In the rows, zero is written as 128.
Here are made-up things, facts about them, and rows of numbers that follow some of those facts. Name the thing behind each unnamed row.

There are 4 kinds of fact about the things: zostiklan, tadis, vefal, graplisem.
{losak, dristulos, rila, vonisan, pitano, grulado, gabil, veplun, seplol, guse, sufal, lifun, gozo, roklo, ripofos, tadi, mebul, kofludruk, teson, troze, steli, kluflom, troloske, bara, stetre, klugrer, vuriplam, futron, gavam, drozupu, tizin, savin, bistutre, bokis, stigu, gafusu, lutiflak, vefloba, stistol, britrar, gisti, floki, begu, klunak, surosak, treril, grobrolam, skebregol, metri} zostiklan a
{pluvek, stetur, dustol, resku, natrik, getal, nidri, kedrustuk, skuzuk, lubal, vizir, podu, vapa, skupok, luzam, drogrupas, skapor, skenes, loga, grosko} zostiklan b
{latrur, stolasko, bepe, leme, riflok, tepem, dizi, brarun, klora, pazer, dotrer, trostom, zezek, kleflil, zigra} zostiklan d
{brote, sonam, batribol, basko, gasal, klovam} zostiklan g
{karo, zovom, zunur, plotris, losku, plutrur, flokal, fedaper, klasu, klesal, flatragir, saduk, flado, fufar} zostiklan e
{storem, mitek, tredrul, skugrus, noladu, pladrose, ploku, sogodris, gomolir, kotrul, kubom, duplosin, stenokli, plaboflus, medu} zostiklan c
{daflur, nokelus, skostun, rapovin, sozak, brefes} zostiklan f
tadis:
sanal tadis klesal tadis surosak tadis lifun tadis tredrul tadis pumel tadis mebul tadis flokal tadis teson tadis pluvek tadis skugrus tadis riflok tadis seplol
pitano tadis drozupu tadis nokelus tadis dristulos tadis pladrose tadis savin
grulado tadis sazul tadis ploku tadis noladu tadis staskom tadis lutiflak tadis metri
stetur tadis guse tadis vonisan tadis vizir tadis podu tadis lubal tadis natrik
rane tadis gisti tadis sozak
getal tadis luzam tadis vefloba tadis resku tadis latrur tadis losak tadis treril tadis sonam
nidri tadis skebregol tadis klugrer tadis skapor tadis zunur tadis brote
skuzuk tadis fufar tadis klovam tadis skenes
dizi tadis grobrolam tadis flado tadis tepem tadis tadi tadis storem tadis klunak
bara tadis fedaper tadis zigra tadis rapovin tadis kubom tadis kofludruk tadis zovom tadis gafusu
kotrul tadis skostun tadis dotrer tadis stolasko tadis kleflil tadis karo tadis stetre tadis leme
klora tadis vapa tadis zezek tadis kedrustuk tadis plaboflus tadis gozo
futron tadis bepe tadis troze
bokis tadis sufal tadis drogrupas tadis brarun tadis ripofos tadis stigu tadis medu tadis tizin tadis dustol tadis duplosin
flatragir tadis busalo tadis trepli tadis plotris tadis skurastu tadis plutrur tadis skibur tadis lugum
saduk tadis rila tadis klasu tadis gavam tadis sogodris tadis trostom
brogril tadis klosol tadis drivum tadis gabil tadis basko
stistol tadis veplun tadis britrar tadis skupok tadis gasal tadis roklo tadis grosko tadis mitek tadis gomolir
plinu tadis kluflom tadis kifu tadis bistutre tadis troloske tadis pezas
begu tadis stenokli tadis floki tadis vuriplam
brefes tadis daflur tadis losku tadis batribol
loga tadis pazer
latrur vefal: plutrur, tizin, gavam
sanal vefal: floki
skibur vefal: plinu, kofludruk, skapor
guse vefal: plaboflus, drogrupas, bokis, zigra, grobrolam, klugrer
daflur vefal: losku, riflok, losak, grobrolam, batribol
grozem vefal: vuklur, vonisan, kubom, klesal
drivum vefal: brogril, stolasko
plotris vefal: duplosin, storem, skupok, stistol
gozo vefal: vonisan, lifun, sazul
roklo vefal: riflok, kotrul, sufal, brogril, gavam
getal vefal: dustol, gasal, skupok, vuriplam
nidri vefal: bokis, plutrur, britrar, pazer
ripofos vefal: mitek, klesal, vizir
bepe vefal: branul, rapovin
mebul vefal: skurastu, dustol, flado, klesal
kedrustuk vefal: skebregol, troloske, sozak
skostun vefal: brefes, vonisan, busalo, troloske, sogodris, pitano, kifu, zunur
troze vefal: savin, nokelus, skebregol, sogodris
steli vefal: tizin, lifun, pitano
skuzuk vefal: pitano, stenokli, lutiflak
grilis vefal: savin, rila, kluflom, troloske, vuriplam, dotrer, stolasko
tepem vefal: storem, lifun
flokal vefal: leme, sufal, lutiflak
fedaper vefal: tadi, grobrolam, vizir, dotrer
stetre vefal: sogodris
drozupu vefal: losku
saduk vefal: plinu, skebregol
luzam vefal: pluvek, ploku, klugrer, sozak
vefloba vefal: pluvek, gasal, flatragir
trostom vefal: duplosin, lubal, vuriplam
gisti vefal: drogrupas, plutrur, trepli, zigra, flado, lutiflak
klovam vefal: noladu
skenes vefal: brefes, lubal, kluflom, pitano, skupok
begu vefal: storem, tredrul, rane, lugum, basko, seplol, pladrose
klunak vefal: zezek, floki, losak, rane, dotrer, zovom
treril vefal: klosol
medu vefal: trustola, pazer, rane, zunur, dotrer
metri vefal: vonisan, teson, vuriplam
{losak, latrur, sonam, resku, getal, luzam, vefloba, treril} graplisem klosol
{pluvek, sanal, seplol, tredrul, lifun, skugrus, pumel, riflok, mebul, teson, flokal, klesal, surosak} graplisem troki
{pezas, kifu, kluflom, troloske, bistutre, plinu} graplisem branul
{dristulos, pitano, nokelus, pladrose, drozupu, savin} graplisem busalo
{sazul, grulado, staskom, noladu, ploku, lutiflak, metri} graplisem trustola
{brote, zunur, nidri, klugrer, skapor, skebregol} graplisem plinu
{rila, sogodris, gavam, klasu, saduk, trostom} graplisem pumel
{vonisan, stetur, guse, natrik, lubal, vizir, podu} graplisem trepli
{karo, stolasko, leme, skostun, kotrul, stetre, dotrer, kleflil} graplisem grilis
{gabil, basko, drivum, brogril, klosol} graplisem grozem
{veplun, mitek, roklo, gomolir, gasal, skupok, stistol, britrar, grosko} graplisem sanal
{storem, tadi, tepem, dizi, flado, klunak, grobrolam} graplisem lugum
{skibur, plotris, trepli, plutrur, lugum, flatragir, busalo, skurastu} graplisem vuklur
{daflur, batribol, losku, brefes} graplisem brogril
{zovom, kofludruk, rapovin, bara, kubom, fedaper, gafusu, zigra} graplisem skurastu
{dustol, sufal, ripofos, brarun, tizin, bokis, duplosin, stigu, drogrupas, medu} graplisem staskom
{rane, gisti, sozak} graplisem fuskular
{gozo, kedrustuk, klora, vapa, plaboflus, zezek} graplisem pezas
{bepe, troze, futron} graplisem skibur
{steli} graplisem drivum
{skuzuk, klovam, skenes, fufar} graplisem kifu
{vuriplam, stenokli, floki, begu} graplisem rane
{pazer, loga} graplisem sazul

Some rows with their names:
[124 144 149 125 136 143 126 111 119  85 201 117  85  89 141 115 169  98
 137 123  77 132 149 178 158 123 125  91 151 116 122 142 132 124 124 103
 121 163 110 125 152 128  96 124]: klasu
[159  56 147 154 117 109 107 171 140 104  68  76 189 155  77  84  77 151
  86  97 137 105  49  87  69  94 104 123 160 128 127 127 110 105 126 189
 107  92  69 108 176 110 135 169]: guse
[137 135 150 120 121 105 131 106 131  79  88  84 188 146  97 120  58 175
 112 126 182 133  76  63  93 155 105 165 131  94 197 134 101  54 144 158
 117  71  86  93 143 170 139  87]: grobrolam
[147 132 103 139  80 152 113 161 119  96 107 133 128 118  94  84 145 126
 115 136 181 118 144 127 116 144 134 141 152 136 173 119 100  94 156 149
 127 110  70 105 113 117 141 118]: klugrer
[ 99 109 141 131  66 148 113 161 112  89 111 151 135 113 114  90 160 131
 139 119 166 115 137 124 115 132 149 161 127 135 141 133 104 129 154 148
 148 109  90 104 102 125 139 128]: bistutre
[135  83 127 107 155 140 144 174 136 111  52 142 180 118  48 150  75 176
 119 116 125 124  71 120 140 145 164 147 112  83 185 146  84  95  97 170
 114  86  68  51 162 117 140 118]: bara
[131 121 121 131 130 158 134 100 133 107 196 142 105 120 149 115 169 120
 132 158 121 158 121 160 144 100 136 120 106 148 103 153 134 154 117 120
 163 123 145 125 121 114 135 140]: troki
[147  80  82 131 124 117 112  95  97 140 167 136 124 141 108 143 184 136
 144 143 140 166  96 201 142 111 110  83 174 100 124 144 157 142 146 109
 142 145 103 125 112 147 171 119]: sanal
[138  93 105 146  55 154  72 149  86 127  84 175 150 107  76 128 143 134
 148 136 199 138 118 168 126 139 109 140 165 100 157 127 113 126 152 154
 146  97  75 117  72 152 181  95]: stistol
[ 77 207 144 145  56 102 139 171 115 165  49 141  92 164 237  68 155 128
 152 134 114 118 185  73  89 139 213 226  14 188  75 108  99 133 200 135
 100 105 219 168  51  77  98 136]: seplol
[110  68 159 160 103 136 108 163  63 100  97 146 162 136  76  98 152 148
 146 117 156 105  61 175 110 117 135 143 145  99 142 134 101 132 158 165
 114  97  95 103 105 160 176 133]: begu
[130 201 140 136 139 127 122 142 114 111 193 117  60  78 169 119 130  62
 129 107  78 138 189 158 160 148 117 123 118  97 122 118 132 130 145 119
 112 162 119 140 127 131  88 120]: sogodris
[124 146 107 132  65 119 119 144 117 124  83 132 117 140 152  83 148 147
 135 130 153 122 144 121 102 133 179 167 100 132 130 109 107  91 180 136
 109  93 118 133  81 131 129 119]: losak
[109 112 165 122 116 118 122 148 152 116  66 104 178 144 108 109  58 160
 100 103 128 119  86  73  98 131 143 154 110 124 146 150  97 100 110 163
 126  80  99  90 141 130 132 119]: dristulos
[145 125 100 148 133 154 130 108 103 124 173 139  95 115 116 132 140 124
 135 142 135 149 118 174 144 140  96 101 149 129 128 147 115 134 105 115
 145 151 125 126 128 125 163 115]: sazul
[131 140 120 156  87 157 106 147  87 113  98 154 119 106  84 102 121 130
 126 126 190 112 132 153 117 142 111 147 139 110 154 115  88 117 144 151
 132 114  77 107  99 143 156 109]: kluflom
[158 115 138 145 130 132  99 135 118 114  82 103 162 129  64 123  37 159
  94 116 167 113  83  83 111 151  89 139 122  88 169 127  69  79  98 187
 120  94  59  99 144 153 159 102]: pitano
[136 125 156 152 108 159 119 164  96 118 102 170 150 118 114  66 161 127
 125 148 164 118 113 136 104 106 134 180 122 126 142 127 119 148 148 170
 126  77 134 120  84 132 130 159]: steli
[ 92  96 146 145 151 117 116 106 224 144  98  85 175 174 158 164  54 112
 113 100  96  86 116  50 111  95 166 111  92 168  58  84 127 148  98 138
 139 170 164 179 189 126  98 138]: natrik

Name these rows:
No name comes twice in this set of rows, the named rows included.
[144 160 148  73 232  75 153 166 140 180  93 118 128 107 134 200  67 106
 104 114  72 139 139 130 151 158 137 112  92  70 144 139 139 115  87 122
  97 116 124  86 161 115  77 122] | kubom
[162 141 107 104 193 116 182 123 163 160 101 118 142 154 117 175  79 164
 115 125  93 138 117 117 138 161 136 113  94 124 149 156 118  99  78 109
 124 121 136 104 173  92 107 135] | skurastu
[111 212 161 109 140  86 113 149 117 198 128 124  79 101 220 143 116  68
 134 132  79 147 215 125 131 145 133 152  69 125  89 108 150 149 156 109
 104 135 179 162  77 105  78 135] | duplosin
[186 112  96 123 157 107 126 108 177 131 130  60 140 157 103 138  69 151
  86 120 103 153  94 101 116 122  88  81 146 132 113 138 121  99  93 137
 136 116 109 136 179 112 127 151] | trepli
[112 109 125 118  74 101 120 177 112 156  70 169 163 140 141  85 189 136
 132 154 181 131 136 114  77 118 144 177 146 152 136  97 147 148 189 136
 115  79 141 139  72 108 133 146] | roklo
[116 138 137 101 141  98 128 123 145 144 157 119 104 121 169 152 138  92
 133 116  85 143 155 123 133 133 127 112 120 124 111 128 157 153 134 107
 137 136 148 132 121 125  99 137] | karo
[148 153 107 126 134 128 116 107 112 119 177 126  94  91 125 133 145  98
 128 133 122 149 160 179 154 137 101  78 168 102 134 121 142 119 133 109
 131 163  96 117 139 143 124 119] | klesal
[157 112 151 104 192 109 116 103 150 131 155  83 156 116  86 191  63 126
  94 111  99 143 108 127 136 147  79  81 149  87 147 152 128 109  73 125
 137 128  86 102 179 153 117 115] | flatragir
[149 160 122  89 181  69 143 111 174 157 114  79 123 146 155 156  61 133
  99 124  84 154 142  71 129 133 124 110 109 116 141 120 139 103 116 111
 113 124 144 129 169 112  90 131] | plutrur
[ 74 122 103 117 107 124 110  93 174 156 122 178 153 141 165 168 162 101
 158 140 163 101 169 112 133 114 168 148 127 160  83  76 171 184 147 106
 145 172 185 167 121 147 112 115] | grosko

The same things again, as new rows of numbers:
Some rows with their names:
[138 147  98 180 135 151 147  83 179 112 133 177  93]: klora
[121 158  85 186 125 179 139  78 193  88  93 119  86]: getal
[111 119 126  97 105  90 134 143 133 108 142 129 162]: losku
[137 106 108  89  84 108 115 145 145 110 127 135 140]: klesal
[136 110  85 134 104 137 112 134 124 211  93  66 144]: grilis
[145 129 111  97  63 113 131 137 131  77 107 134 126]: brefes
[109 146 111 182 156 132 159  93 169 123 145 149 114]: dotrer
[147 147 112  80 115 106  92 139 140 118 128 153 125]: kluflom
[116 128 186 141 144 159 147  98  91  84 116 108 121]: storem
[110 158  99 178 128 133 164  95 174 110 125 149  90]: luzam
[131 135 115  87 131  89 110 143 139 120 146 147 134]: klugrer
[ 99 122 187  86 109 132 149 171  92  89 130 135  92]: sonam
[111 143 167 197 179 141 162  58 104 121 118 128 104]: podu
[139 183 106 182 170 138 170  77 137 112 108 131 122]: bepe
[110 115 158 145 120 117 146 121 120  87 165 130 101]: plaboflus
[125 126 138 107 117  72 148 119  84  83  84 112 150]: nokelus
[131 141 138 101 122  83 143 102  99 109 101 128 177]: flado
[119 191 110 126 157  49 109 138  79 139  83  88 126]: troze
[116  95 147 123 100 103 112 148 109 125 140 126 136]: zunur

Name these rows:
No name comes twice in this set of rows, the named rows included.
[123 125 140 114 137 120 106 121 117 100  82  80 171] | plotris
[ 81 143 160 147 108 153 163 161 120 115 152 107 105] | medu
[106 134  95 108  67  99 121 140 139  91  87  70 132] | skostun
[147 170  90 134 131  81 161 203 115  99 110  91 198] | fedaper
[127 148 164 111 152  95 102 121  75 131 134 129 159] | tadi
[153 180  93 100 101 123  96 148 143  98 126 133 146] | begu
[125 124 128 111 140 113  67 131 135 124 116 115 134] | vuriplam
[134 114 126 143 147 147 137 138  75 225 102  72 157] | skibur
[106 122 148 147 118 108 125 133 131 110 154 111  52] | sogodris
[167 188 103  98 129 136  99 123 102  98  95 124 159] | pitano

Now the same things, written a new way:
Known rows:
[134 113  93  94 115 169 103 122 127 139 105 131 137]: dotrer
[158 126 107 102 133 137 122 157 138 112 153 121 161]: pladrose
[104 144  91 109 105  83 108  91 138 128  87 137 141]: dristulos
[128 111  62  96 119 149 115 131 138 130 122 136 118]: nokelus
[134 140 171  92 130 125 122  94  97 149 111 122 198]: drogrupas
[ 93 123  89  82 117  81  97  95 123 147 101 152 157]: guse
[125 117  69 120 131  86  59  50 141 110  86 114 119]: teson
[121 139 110 118 119 109 100  66 115 142  71 144 134]: vuriplam
[122 119 148 130 154 114 104  82 111 134 117 132 157]: skupok
[121  70 169  83 154 171 107 142 143 139 208 120  84]: sanal
[156  96 111 104 150 149  79 131 141  97 156  97 154]: mitek
[173 143 177 109 162 126 127 129 100 126 146 119 193]: zunur
[142 123 126  87 142 170 119 143 113 131 136 111 159]: ploku
[114 128  83 101 145  97 111  58 140 145  80 157 149]: pitano
[122 124 150  88 215 114 121 130 108 127 167 124 174]: saduk
[117 147 146  85 165 107 124 100 105 137 111 120 171]: vapa
[142 102 141 113 144 158  97 147 135 114 149 117 152]: tredrul
[158 111 158  80 116 169 136 154 135 130 186 107  95]: fuskular
[132 153 133 112 131  89 122 116 136 116 125 127 177]: podu

Name these rows:
No name comes twice in this set of rows, the named rows included.
[115 149 119  88 168  93 127 108 137 121 128 133 181] | stetur
[135 108 117  88  95 142  78 170 119 133 117 129 128] | latrur
[119 113  60 116 124  91  54  39 141 103  82  94 122] | seplol
[140 135 137  89 135 159 123 152 117 121 140 108 158] | noladu
[174  92  57  76 117 210  76 199 157  86 152  86 106] | sonam
[129 122  97  88 109 161  99 145 120 126 103 119 119] | brarun
[111 127  98  94 115 100 110  63 139 141  86 144 167] | grobrolam
[151 104  76  89 104 148  71 135 145 107 115 104 138] | leme
[156 123 155  90 119 155 106 159 118 125 142 108 177] | plaboflus
[133 138  90 122 115  82  96  86 151 119  81 145 132] | savin
[ 96 137  84  87 121  88 103  84 131 144  97 144 152] | drozupu

